How the nodes are linked:
ZD: si>FD, da>ZT, bu>DQ, ru>GR, fo>HL
LM: si>NG, da>HP, bu>HD, ru>QP, fo>MJ
TQ: si>DP, da>FF, bu>TH, ru>QM, fo>RF
FT: si>ZD, da>PG, bu>ZG, ru>HL, fo>BL
QT: si>SB, da>GM, bu>RC, ru>ZM, fo>FC
PG: si>ZT, da>ZD, bu>SL, ru>DG, fo>BR
TH: si>BR, da>BL, bu>GR, ru>DP, fo>TQ
TZ: si>GM, da>QT, bu>MB, ru>PP, fo>RD
BB: si>RC, da>MB, bu>ZP, ru>QT, fo>PR
ZH: si>HD, da>RF, bu>FQ, ru>LM, fo>BF
PP: si>PR, da>ZM, bu>GM, ru>HM, fo>SL
PR: si>QT, da>TZ, bu>BB, ru>FC, fo>HM
HM: si>FC, da>RD, bu>PR, ru>ZG, fo>ZT
BL: si>HL, da>BR, bu>FT, ru>LT, fo>FF
FF: si>LT, da>DP, bu>BL, ru>BD, fo>HD
GM: si>BB, da>SB, bu>JL, ru>PR, fo>PP
RC: si>MJ, da>JL, bu>BF, ru>SB, fo>QT
DQ: si>RD, da>HM, bu>ZM, ru>FD, fo>ZD
HP: si>ZH, da>NG, bu>QM, ru>BF, fo>ZP
MJ: si>QP, da>ZP, bu>LM, ru>MB, fo>SB
DP: si>PZ, da>LT, bu>BR, ru>FQ, fo>QM
HD: si>BD, da>QM, bu>FF, ru>NG, fo>LM
SB: si>MB, da>BB, bu>MJ, ru>TZ, fo>ZM
GR: si>PG, da>FT, bu>FD, ru>BR, fo>TH
NG: si>RF, da>ZH, bu>BD, ru>GN, fo>QP
FD: si>SL, da>ZG, bu>RD, ru>PG, fo>GR
GN: si>HP, da>LM, bu>RF, ru>ZP, fo>JL
ZP: si>BF, da>QP, bu>HP, ru>RC, fo>BB
JL: si>ZP, da>MJ, bu>GN, ru>BB, fo>GM
ZT: si>ZG, da>FD, bu>HM, ru>FT, fo>DG
BR: si>DG, da>HL, bu>PG, ru>PZ, fo>DP
RF: si>QM, da>HD, bu>TQ, ru>HP, fo>GN
QP: si>GN, da>BF, bu>NG, ru>JL, fo>MB
RD: si>PP, da>FC, bu>TZ, ru>SL, fo>FD
QM: si>FQ, da>BD, bu>DP, ru>ZH, fo>HP
FQ: si>FF, da>TQ, bu>PZ, ru>HD, fo>ZH
LT: si>TH, da>PZ, bu>HL, ru>TQ, fo>BD
DG: si>FT, da>GR, bu>ZT, ru>BL, fo>PZ
MB: si>JL, da>RC, bu>QP, ru>GM, fo>TZ
ZM: si>TZ, da>PR, bu>SB, ru>RD, fo>DQ
BD: si>TQ, da>FQ, bu>LT, ru>RF, fo>NG
SL: si>HM, da>DQ, bu>PP, ru>ZT, fo>PG
HL: si>GR, da>DG, bu>ZD, ru>TH, fo>LT
BF: si>LM, da>GN, bu>ZH, ru>MJ, fo>RC
ZG: si>DQ, da>SL, bu>FC, ru>ZD, fo>FT
PZ: si>BL, da>TH, bu>DG, ru>FF, fo>FQ
FC: si>ZM, da>PP, bu>QT, ru>DQ, fo>ZG

The rows follow the links: the fewer symbols apart two nodes are, the more alike their rows tend to be.

Each row is also shifted at random along 5 hidden directions that mean nothing.

Some nodes, each with a row of numbers:
TQ: [  26,  -74,  278,   47,   59, -224,  147,  382,  119,   58,  491,  471,  157,  282, -539,  128, -109, -456, -373, -208, -142,  343,   34,    9,  283,   -3, -292,  -54,  -33, -293,  -56,   90,  206, -321, -368,  107,   87,  230,  131,  227,   68,   31,   41, -340,  -22, -347, -217,  169,  -12,  111,  146,  188, -366,   80,  362, -124,   76,  150,  244, -292,   62,  213,  146,  247,  277, -788,  112,  237, -175]
HD: [ -152,   -49,    87,   112,  -145,   129,    25,   256,  -129,   -88,   322,  -151,    31,    60,   453,  -238,  -582,   309,    18,   -25,    31,   366,    18,   153,   408,  -388,   129,  -512,   463,   121,    -4,   328,  -397,   -53,  -258,   241,    35,   297,   -67,   -43,    58,   365,  -243,  -481,   -91,    64,   142,   -81,   145,   -19,   265,   200,  -147,  -161,   -65,  -211,  -108,   250,   104,  -160,   184,   126,   393,   177,   160, -1680,  -649,   221,  -415]
TH: [ 203, -125,  248,  -53, -194,  -74,  131,  208,  141,  271,  -11,  117, -368,  310,  -42,  218,  -39, -159, -140, -310, -460,   89,  444,   15,   94,   -5, -263,  -41,  661, -493,   84, -150, -440,  117,  449, -135,   62, -123,  447,  -36,  285, -356,  212, -269,  340,  150,  250,   67,  165, -142,  101,  222, -200,  363,   54,  175, -113,  133,  322, -234,  -74,  -81,  143,   70,   77, 1464,  -53,   74,   98]
SL: [ 257,   41, -159, -296,   47,  115,  -28, -216,  -92, -164, -292, -207, -232,   64,   26,   17,  398, -324, -307,  -21,  -64, -308, -171,  394, -406,  273, -324,  181,  157, -151, -261, -392,  254,   66,  510, -192,   93, -258,  125, -200,  245, -316,  147,   47,  255, -237,  262,   21,   19,   19, -105, -256,  -45,   43, -169,   52,   41, -143,   79,  225, -287, -331, -196, -184, -363,  341,  231, -139,  395]
ZP: [ -274,    31,    31,   267,  -265,   137,   -48,    35,  -397,  -280,    65,  -163,  -436,  -172,    -3,   -84,  -102,  -186,   -59,  -159,  -201,   136,    28,    65,    83,   -93,    58,   182,   -60,   -35,   414,   206,   192,   361,   484,   361,  -399,   287,  -460,   -45,  -337,  -198,  -463,   160,  -399,   309, -1063,   200,   158,  -267,    72,  -135,   336,    50,   294,   400,   134,   -34,  -292,    19,     2,   -54,    47,   117,   145,    -4,   589,  -226,   173]
QP: [-346,   62, -156,  160,   43,  -67, -151,   -2,   99,   66,  115,  -21,  517, -366,  178, -167, -326,  528,  497,  216,  371,  110,  -63, -369,  167, -282,  498, -175, -468,  577,  125,  403, -120, -106, -685,  200, -144,  134, -337,  139, -417,  652, -175,  202, -347,  104,  130, -141, -120,   77,   18,  146,  184, -302,  -72, -183,  -35,   97, -216,  -45,  254,  410,   52,   52,  233, -679, -393,  162, -444]
GM: [-144,  111, -122,   10,  125,    7,   59, -156, -170, -177, -137,  317,  139, -194, -662,  231,  325, -433,  -44,  182,   42,  -91,  -52,  -63, -157,  315,  -12,  509, -460,  164,  184,  -83,  382,  -25, -242,   63, -204,  103, -338,  193, -390,  -28, -105,  384, -418, -165, -579,  105, -244,   21, -227, -209,  150,  -80,  224,  205,  326, -222, -227,  215,  -38,    7, -318,   50,  -20,  167,  710, -279,  228]
HL: [ 281,  -69,  177, -130,   41,    0,  198,  108,  101,  154,  -14,   97,  -47,  321,   -4,  126,  -21,  -51, -169,  -57, -156,   22,  142,  123,   69,   64, -196, -230,  516, -282, -204, -202, -305,  -82,   33, -231,  267, -118,  409,   -1,  395, -172,  292, -336,  348,  -82,  431,  -74,   38,   68,   30,  103, -306,  177,  -85, -113,  -64,   49,  317,  -84,  -45, -115,   89,    7, -137,   83, -303,  107,  -11]
MJ: [-309,   26, -144,  -61, -375,  220,    8,  -39, -274,   12, -305,  -22, -158, -279,  -27,  251, -284,   61,  296,  -11, -299,   76,  486,   38,   92,  -87,  221,  179,  661,  277,  471,  167, -660,  297,   45,  191, -371,  161, -238,   92, -366,   97, -262,  133, -443,  353,  154,  -58,  -47, -277,    9,   91,  223,   13,  -94,  433,   96,   98,  -84,   45,   34,  106, -108,  216,  194, 1091,   13, -130,   47]
QM: [-115,  -97,  104,  173, -140, -202, -164,  236,  149,  114,  314,  -95,  -91,   34,  179, -174, -264,   63,    2, -312, -100,  208,   88, -171,  153, -298,   -6, -151, -137, -137,   92,  262,   16,   25,  182,  184, -115,   34,   25,   -5,  -31,   45,  -98, -118,   76,   88,  -25,  114,  190,  -58,  233,  244,  -12,  100,  159,  -25, -182,  276,   53, -335,   22,  219,  273,  109,  320,  228, -112,  298, -238]
ZH: [-233,  -29,   48,  194,   66, -295, -148,  249,  181,   26,  466,  171,  349,  -84, -210, -150, -161, -103,  -53, -137,  142,  266, -146, -234,  166, -205,   -1,  -17, -675,   78,   16,  315,  412, -270, -390,  275,  -95,  182, -181,  203, -240,  302, -155,   -1, -208, -229, -240,  137,   -3,   70,  153,  217,  -86, -129,  269, -194,  -10,  227,   -3, -258,  110,  424,  167,  193,  390, -802,   38,  345, -349]
LT: [ 118,  -97,  271,  283,  201, -439,  -47,  196,  468,  328,  404,  184,  127,  201,  -65, -127,   51,  137,   32, -182,  112,   74,  -82, -546,  172,  -71,   14, -170, -696, -312,  -96,  132,  267, -131,  -79,  -63,  167, -117,  265,   74,  114,  -54,  232,  -30,  329,   47, -263,  116,   88,  117,   66,  230,  -96,  181,  225, -235, -205,   80,   82, -348,  154,  184,  218,  -66,  237,  394,    0,  240, -251]
BR: [ 232,  -84,   55, -112,  253, -347,  -92,  106,  395,  145,  249,   33,  241,  233,  -32, -131,  208, -162, -260, -148,  133,  -69, -265,  -56, -171,   17, -314,  -78, -442, -241, -453, -125,  449, -377,  -30, -168,  305, -266,  360,   12,  341,   -8,  310, -143,  453, -446,  519,   71,   24,  232,   72,  116, -336,    5,   26, -420, -189,  124,  263, -207, -126,   89,   73,  -86,  -17, -205, -146,  383, -113]
PG: [ 295,  -22,  139,  -24,  301, -119,  156,  -83,  296,  209,  -19,  187,  184,  212,  -82,   52,  226,  165,   28,  180,  200, -175, -146, -226,  -17,  175,    5, -126, -235, -173, -268, -242,   44, -152, -208, -356,  333, -213,  308,    1,  267,  -56,  402,  -29,  384,  -71,  177,  -89, -104,  209, -125,  -17, -146,   72, -101, -236,  -72, -160,   96,   17,   44,  -83,  -46, -191, -216,  142, -179,  -24,  -11]
ZM: [  31,  129,  -33,   42,  189,   62,  101, -228, -222, -249, -119,  181, -108,  -43, -483,  116,  457, -373, -172,  195,   93, -186, -239,   25, -193,  382,  -70,  425, -501,  -36,   81, -205,  582,   73,   86,  -38,  -70,   47, -276,   26, -164, -270,  -29,  342, -185,  -47, -912,  114, -137,    4, -256, -357,  194,   -9,  222,  205,  294, -383, -265,  259,  -46, -248, -305, -150, -225,  -72,  777, -422,  357]
DQ: [ 159,  113,   97,   99,  440,  151,  368, -266,   74,  166, -185,  267,  438,   44,   29,  126,   81,  726,  396,  661,  466, -159, -154, -345,  236,  219,  482, -333, -119,  258,  -93, -143, -359,  -63, -837, -383,  370,  -30,   58,   41,   25,  244,  331,   70,   46,  256, -106, -350, -305,  211, -333, -147,   38, -146, -248, -268,  105, -428, -171,  339,  396, -137, -154, -261, -348, -867, -454, -313, -143]
RF: [-185,  -83,  205,  451,   20, -249, -161,  216,  166,   82,  505,  -13,   43,   -9,  128, -295, -200,  234,  118, -180,  133,  219, -165, -445,  288, -302,  194, -203, -734,  -46,  161,  397,  334,   10,  -61,  250,  -97,  180, -166,   22, -199,   94, -195,   44,  -74,  198, -769,  154,  149,   15,  158,  141,  117,    6,  318,  -74, -122,  149, -144, -291,  201,  278,  291,    9,  350, -464,   57,  167, -315]
FC: [ 107,  123,  -77, -274,   63,  340,  364, -193, -331, -120, -401,  326,   63,   13, -408,  436,  168, -218,  -78,  380,  -86, -105,  177,  336,  -22,  387,  -59,  208,  675,  108,   27, -315, -407,  -17, -383, -224,  104,   73,  -30,  113,   21,  -21,  107,  -29, -201,  -86,  165, -170, -293,   21, -264, -212,  -88,  -50, -146,  149,  338, -310,    3,  397,   27, -256, -341,   45, -325, -244,   67, -393,  243]

From each start, follow one symbol. Which node do you reach?
Answers are names.
new walk
[   15,   172,   -17,   245,   456,   -28,   -11,  -344,    27,  -176,    30,     6,   183,   -99,   -52,  -217,   406,   229,    72,   395,   547,  -257,  -632,  -307,  -118,   232,   235,    53, -1155,   153,  -129,   -84,   744,   -16,  -187,  -132,   107,   -41,  -296,   -66,  -159,   -32,    40,   389,   -34,     9, -1007,     7,  -161,   174,  -272,  -371,   271,  -185,   103,  -149,   128,  -445,  -417,   276,   160,  -163,  -174,  -338,  -259, -1025,   381,  -326,    90]
da
ZM
new walk
[ -18, -103,  149,   10, -172, -108,    0,  311,   44,   57,  284,   88, -138,  178,  -67,   11, -249, -261, -284, -327, -274,  280,  152,  134,  159, -176, -231, -114,  317, -244,   17,  135,  -84,  -97,  122,  139,  -19,  125,  159,   50,  121,  -41,  -69, -339,   51, -137,   97,  104,  158,  -62,  235,  211, -222,  101,  154,   -5,  -70,  290,  251, -294,  -53,  137,  254,  203,  269,  -99,  -91,  278, -127]
bu
PZ
new walk
[ 106,  119,   15,   81,  390, -147,  145, -273,  227,  186, -203,  429,  367,  -46, -546,  249,  462,   99,  279,  385,  295, -285, -121, -484, -119,  390,  223,  264, -700,   74,   21, -219,  212,  -83, -507, -301,  132, -155,  -12,  171, -172,  -23,  336,  445,  -10,   23, -331,  -70, -334,  152, -370, -128,  122,   15,   32,  -30,  181, -361, -195,  216,  157,   -9, -360, -189, -154,  724,  377, -295,  136]
si
PP
new walk
[  54, -166,  264,  131, -234,   61,   44,  259,  -16,   83,  192, -161, -412,  264,  348,  -90, -313,   62, -111, -314, -284,  228,  225,   97,  247, -246,  -74, -340,  562, -354,   91,   88, -357,  183,  461,   74,  -14,   73,  221, -138,  228, -214,  -48, -369,  217,  274, -109,   43,  315, -169,  231,  173,  -89,  218,   83,   83, -194,  186,  173, -261,    5,  -78,  354,   77,  139,  134, -239,  110,  -89]
bu
BL
new walk
[ -12,  113, -486, -329,  -45,  224, -250, -340, -184, -271, -384, -567,   59, -305,  501, -207,   97,  135,   82,  145,  192, -325, -262,  382, -446,   11,   31,   63,   34,  448, -242, -103,  128,   52,  237,   -8,  -13, -189, -193, -234,   27,  171,  -93,  216,  -24, -209,  716, -132,  -18,   43,  -64, -220,  168, -279, -423,  -70,  -56,  -15, -106,  284, -256, -156, -207, -145, -326, -334, -221,  -32,  167]
ru
FC
new walk
[ -64, -163,  208,  235, -316,  127,  -68,  238, -130,  -11,  266, -429, -521,  135,  692, -293, -476,  332,  -10, -303, -227,  260,  102,   70,  312, -420,   72, -460,  493, -221,  165,  290, -333,  330,  601,  198,  -83,  173,   21, -265,  135, -127, -234, -330,  113,  441, -368,   22,  382, -232,  328,  148,   93,  137,   20,  103, -220,  216,   24, -251,   50,  -75,  474,   33,  178, -313, -338,   82, -150]
bu
LT
new walk
[ -82,  104, -150,   29,   44,  189,   35, -298, -135,   -6, -356,  -52,   57, -226,   86,   96,  102,  378,  388,  316,  165, -219,   40, -165,  -56,  111,  365,  112,  -69,  327,  179,   -9, -220,  205, -147,  -92,  -81,  -13, -218,   -3, -244,   76,  -17,  330, -222,  315, -146, -148, -168,  -72, -202, -174,  314,  -57, -183,  168,  105, -233, -279,  288,  101,  -80, -221, -123, -150,  440,   68, -314,   92]
si
GM
new walk
[-113,  136,  -78,  -37,  -80,  330,  161, -222, -359, -142, -352,   58, -144, -170, -112,  218,   14,   60,  176,  294,  -47,  -96,  164,  118,   28,  148,  183,  168,  375,  197,  327,  -76, -351,  283,  -56,  -23, -152,  156, -280,    6, -228,  -20, -143,  183, -360,  270, -322,  -95, -135, -162, -192, -199,  234,  -29,  -75,  321,  246, -269, -227,  323,   98, -186, -230,   -8, -159,  180,  197, -434,  232]
bu
RC
new walk
[-309,    0, -337, -117, -223,  -43, -387,  104,  -24, -159,  104, -367,  145, -295,  271, -292, -283,  -45,   58, -195,   38,   99,  -57,  185, -158, -313,    7,   42, -138,  363,  -28,  312,  141, -108,   30,  339, -257,   59, -259,   18, -181,  380, -328,   17, -213, -248,  606,   37,   81,   -2,  207,  127,    7, -226,  -99,  -98, -119,  355,   -3, -141, -161,  308,   85,  180,  236, -453, -222,  382, -218]
si
HP
new walk
[ 184, -103,  396,  131,  -38,   58,  228,  222,  -46,   22,  276,   81, -346,  395,  128,  -36, -173,  -12, -272, -152, -215,  234,   80,  114,  331,  -93, -155, -311,  448, -451,  -28,   -2, -203,   71,  240,  -37,  173,  145,  266, -117,  323, -268,   53, -467,  241,  167, -428,   65,  186,  -44,  148,   52, -194,  205,  154,  -40,  -62,  -15,  193, -149,   89, -186,  311,   23,   11, -579, -153,  -20,  -29]
fo
FQ
new walk
[ 211,  -77,   87,  -91,  305, -317,  -58,  161,  388,  116,  331,  108,  381,  254,  -70, -176,   98, -105, -267,  -94,  229,   67, -327,  -20,  -67,  -16, -282, -175, -517, -162, -506,  -57,  495, -453, -275, -127,  349, -185,  329,   48,  334,  131,  279, -251,  416, -557,  457,   41,    9,  338,   78,  110, -393,  -81,   34, -518, -164,  148,  289, -234,  -41,  150,  113,  -74,   19, -951, -263,  426, -233]
si
HL
new walk
[-295,   97, -254,   30,   41,   13, -121,  -96,  -90, -132,    2,   -2,  400, -354,  -49,  -98, -117,  173,  225,  203,  240,    7, -129,  -81,   16,  -82,  257,   64, -393,  527,   61,  240,  124, -120, -532,  192, -152,  141, -393,  150, -379,  452, -225,  204, -405, -100,   58,  -79, -164,   40,  -52,  -26,  141, -309,  -40,  -72,   93,   40, -213,   94,  107,  249,  -90,  110,  124, -832,  -79,   48, -203]
fo
GM
new walk
[-318,   42,   41,  278, -147,   54,   44,   66, -141,   15,  114,   98,  116, -198,   21,   -9, -363,  346,  342,  117,   65,  217,  137, -247,  336, -191,  396, -115,  -58,  282,  352,  342, -305,   95, -408,  239, -207,  321, -314,  140, -404,  312, -265,   64, -436,  305, -392,  -57,  -48,  -93,   20,  109,  183, -112,   96,   75,   50,   45, -211,  -29,  293,  216,   88,  164,  242, -420, -115,  -51, -273]
ru
MJ
new walk
[-195,  -65,  255,  156, -470,   75,  147,  307, -304,   15,   88,  240, -541,   68, -343,  297, -283, -396, -123, -372, -636,  343,  604,   56,  323, -133,  -81,  206,  738, -310,  627,  171, -474,  350,  383,  301, -398,  334,  -97,  124, -233, -289, -338, -121, -335,  391, -664,  193,  154, -397,  111,  136,   73,  312,  367,  591,  131,  125,   23, -174,   29,   38,  158,  336,  362, 1198,  453, -119,  148]
ru
GN
new walk
[ 276,   37,   62, -127,  351, -342,  151,  -86,  363,  235, -133,  620,  252,  143, -940,  399,  646, -547, -164,   68,    9, -251,   19, -278, -276,  505, -287,  494, -600, -324, -132, -407,  458, -250, -215, -346,  159, -289,  296,  245,   45, -293,  469,  329,  206, -354,  -44,  109, -283,  191, -294,  -42, -155,  212,  200,   -5,  187, -250,  109,   40, -103,   -1, -382,  -94,  -93, 1447,  650,  -96,  285]
bu
RD
new walk
[ 273,  -12,   40, -177,   64,  198,  204, -176,   53,  213, -381,  -78,  -22,  145,  291,  173,    9,  430,  211,  230,   -6, -193,  198,   18,   27,  121,  121, -226,  676,  -23, -161, -251, -678,  115,  -30, -381,  294, -213,  345, -131,  296,  -47,  342, -130,  333,  208,  652, -279,  -52,   30, -108,  -18,  -39,   96, -386,  -60,  -87, -143,  105,  158,   34, -253,  -71, -180, -345,  563, -507, -169,   62]
ru
FT
new walk
[ 262,  -83,  296,  310,  152,   56,   54,  -96,  156,  131,   51, -404, -401,  261,  805, -355,   37,  714,  118,   23,  216, -104, -260, -237,  130, -113,  206, -551, -121, -319, -144,  -49,  -42,  314,  548, -264,  271, -184,  264, -373,  377, -326,  189, -107,  570,  542, -520,  -85,  261,    0,   17, -123,  152,  127,  -83, -138, -287, -193, -103,  -31,  138, -367,  265, -427, -280, -128, -298, -183,   17]
da
FT
